Below is a small trained network, with its code and all its weights. Each question gives an input and a class and asks what happens when units are switched off, that is, made to give their printed mean instead of their output.

import numpy as np


def w(rows, s, z=0):
    codes = np.array(rows[::2]) - 128.0
    scale = np.full(codes.shape[1], s)
    scale[-1] = z or s
    return codes * scale


def f(y):
    return np.maximum(y, 0)


def log_softmax(a):
    a = a - a.max(-1, keepdims=True)
    return a - np.log(np.exp(a).sum(-1, keepdims=True))


def net(x, mask):
    res = np.array(x, float).reshape(1, 8) / 4 @ E
    y = f(res @ A[0][:, :-1].T + A[0][:, -1])
    res = res + np.where(mask, y, B[0][:, -1]) @ B[0][:, :-1]
    return log_softmax(res[-1] @ U[:, :-1].T + U[:, -1])


A, B = {}, {}
E = w([
[96,89,126,131,217,73,141],'x0',
[134,85,116,121,135,109,105],'x1',
[183,170,157,167,143,146,215],'x2',
[143,140,195,168,147,121,132],'x3',
[134,106,145,173,144,162,106],'x4',
[159,126,149,4,130,93,90],'x5',
[144,78,151,84,164,194,161],'x6',
[156,152,171,103,129,88,113],'x7',
],0.012)
A[0] = w([
[107,185,99,193,179,82,242,101],'neuron 1',
[74,75,152,188,129,152,94,117],'neuron 2',
[157,213,46,102,2,81,79,175],'neuron 3',
[125,96,146,65,158,159,32,120],'neuron 4',
[175,42,160,172,223,115,217,63],'neuron 5',
[151,120,105,165,227,111,195,71],'neuron 6',
[207,135,182,153,135,248,151,159],'neuron 7',
[28,146,37,180,115,220,163,197],'neuron 8',
[202,137,211,18,116,119,196,194],'neuron 9',
[119,105,100,110,122,100,12,252],'neuron 10',
],0.0086,0.0045)
B[0] = w([
[165,36,157,172,207,75,70,236],'neuron 1',
[111,181,119,1,96,187,206,182],'neuron 2',
[150,217,204,41,95,62,177,234],'neuron 3',
[92,76,124,164,171,152,123,200],'neuron 4',
[112,135,148,123,104,74,154,226],'neuron 5',
[113,114,216,115,114,42,127,200],'neuron 6',
[160,181,169,11,173,254,254,240],'neuron 7',
[85,69,48,112,121,141,224,254],'neuron 8',
[186,183,105,182,210,252,119,251],'neuron 9',
[63,46,91,122,143,93,224,223],'neuron 10',
],0.0081,0.011)
U = w([
[128,39,127,147,197,133,121,226],'0',
[202,220,137,138,160,125,81,32],'1',
[145,207,125,93,125,186,212,178],'2',
[152,114,148,159,97,141,43,3],'3',
[134,143,176,121,125,9,97,226],'4',
[75,80,72,114,101,142,136,24],'5',
],0.011,0.0042)

Each question gives the input, the list of numbers given to net, and the class t.
The units are the neurons (one row each of A and B). Each row of codes is followed by its name. A weight is (code - 128) times the scale printed after its matrix; where a second scale follows, it is the last column's (A, B and U).
mask holds one flag per neuron, in row order. A switched-off neuron (its flag False) gives its mean, the last column of its row in B, instead of its output. The means were averaged over made-up inputs and are rounded, as every weight is.
A unit's drop is (log p(t) with every unit on - log p(t) with that unit switched off) / (log p(t) with every unit on - log p(t) with every unit switched off).
The circuit of an input: a set's keep is (log p(t) with only the set's units on - log p(t) with every unit switched off) / (log p(t) with every unit on - log p(t) with every unit switched off). Starting from all 10 units, units are removed one at a time, each time the one whose removal leaves the highest keep (on an exact tie, the one counted first), for as long as the keep stays at least 0.8.
units of the circuit, in order: the units of the circuit, biggest drop first
unit that matters most: the unit with the biggest drop
k most important neurons: the k neurons with the biggest drops, biggest first
drop of u: that unit's drop, to one decimal
input [7,8,1,-6,8,-2,-8,-7], class 5: unit that matters most => neuron 2
input [4,4,2,-7,-3,2,2,7], class 0: 3 most important neurons => (neuron 7; neuron 3; neuron 2)
input [-1,-7,0,-4,-1,0,-7,-4], class 4: 2 most important neurons => (neuron 7; neuron 9)
input [4,4,-5,-1,7,-5,7,0], class 5: 3 most important neurons => (neuron 2; neuron 1; neuron 9)
input [-1,8,-4,-2,-3,-7,4,3], class 5: units of the circuit, in order => (neuron 1; neuron 7; neuron 9)
input [5,-6,-7,4,2,-4,-2,-7], class 5: units of the circuit, in order => (neuron 2; neuron 8; neuron 7)
input [3,-8,3,2,-6,0,-6,8], class 4: 4 most important neurons => (neuron 7; neuron 1; neuron 3; neuron 2)
input [7,5,8,-8,-8,2,3,3], class 0: 2 most important neurons => (neuron 9; neuron 3)
input [8,-8,2,8,-8,4,7,-1], class 1: 3 most important neurons => (neuron 9; neuron 8; neuron 10)
input [6,-7,2,-7,-4,-7,3,7], class 0: 2 most important neurons => (neuron 3; neuron 1)
input [1,-1,-3,-6,6,-5,7,3], class 5: 2 most important neurons => (neuron 3; neuron 9)
input [7,6,3,-2,-6,1,3,4], class 4: units of the circuit, in order => (neuron 8; neuron 7)
input [8,6,-8,4,2,-6,6,-4], class 5: 2 most important neurons => (neuron 2; neuron 1)
input [5,-3,7,-2,-2,-7,-7,-8], class 0: units of the circuit, in order => (neuron 1)
input [-7,-1,-7,-4,0,5,0,-6], class 5: 2 most important neurons => (neuron 7; neuron 10)
input [-4,6,-7,7,2,8,-3,-6], class 5: 2 most important neurons => (neuron 10; neuron 1)
input [2,0,7,-1,-7,-3,4,-3], class 0: 4 most important neurons => (neuron 1; neuron 3; neuron 2; neuron 6)
input [-7,1,-4,-3,-8,0,-3,8], class 4: 2 most important neurons => (neuron 7; neuron 8)
input [1,-8,2,-3,-1,-6,0,-4], class 0: 2 most important neurons => (neuron 1; neuron 3)
input [2,-2,0,-7,6,3,0,3], class 0: units of the circuit, in order => (neuron 7)
input [0,0,-6,3,-5,-1,7,6], class 0: 2 most important neurons => (neuron 7; neuron 3)
input [2,-2,4,2,4,-2,-6,-1], class 0: drop of neuron 1 => 0.3
input [4,7,-6,4,-1,-8,5,-7], class 5: drop of neuron 2 => 0.2
input [5,-6,8,5,-1,8,-2,7], class 1: drop of neuron 9 => 0.4
input [7,6,-1,8,0,-3,1,-5], class 4: drop of neuron 1 => 0.0
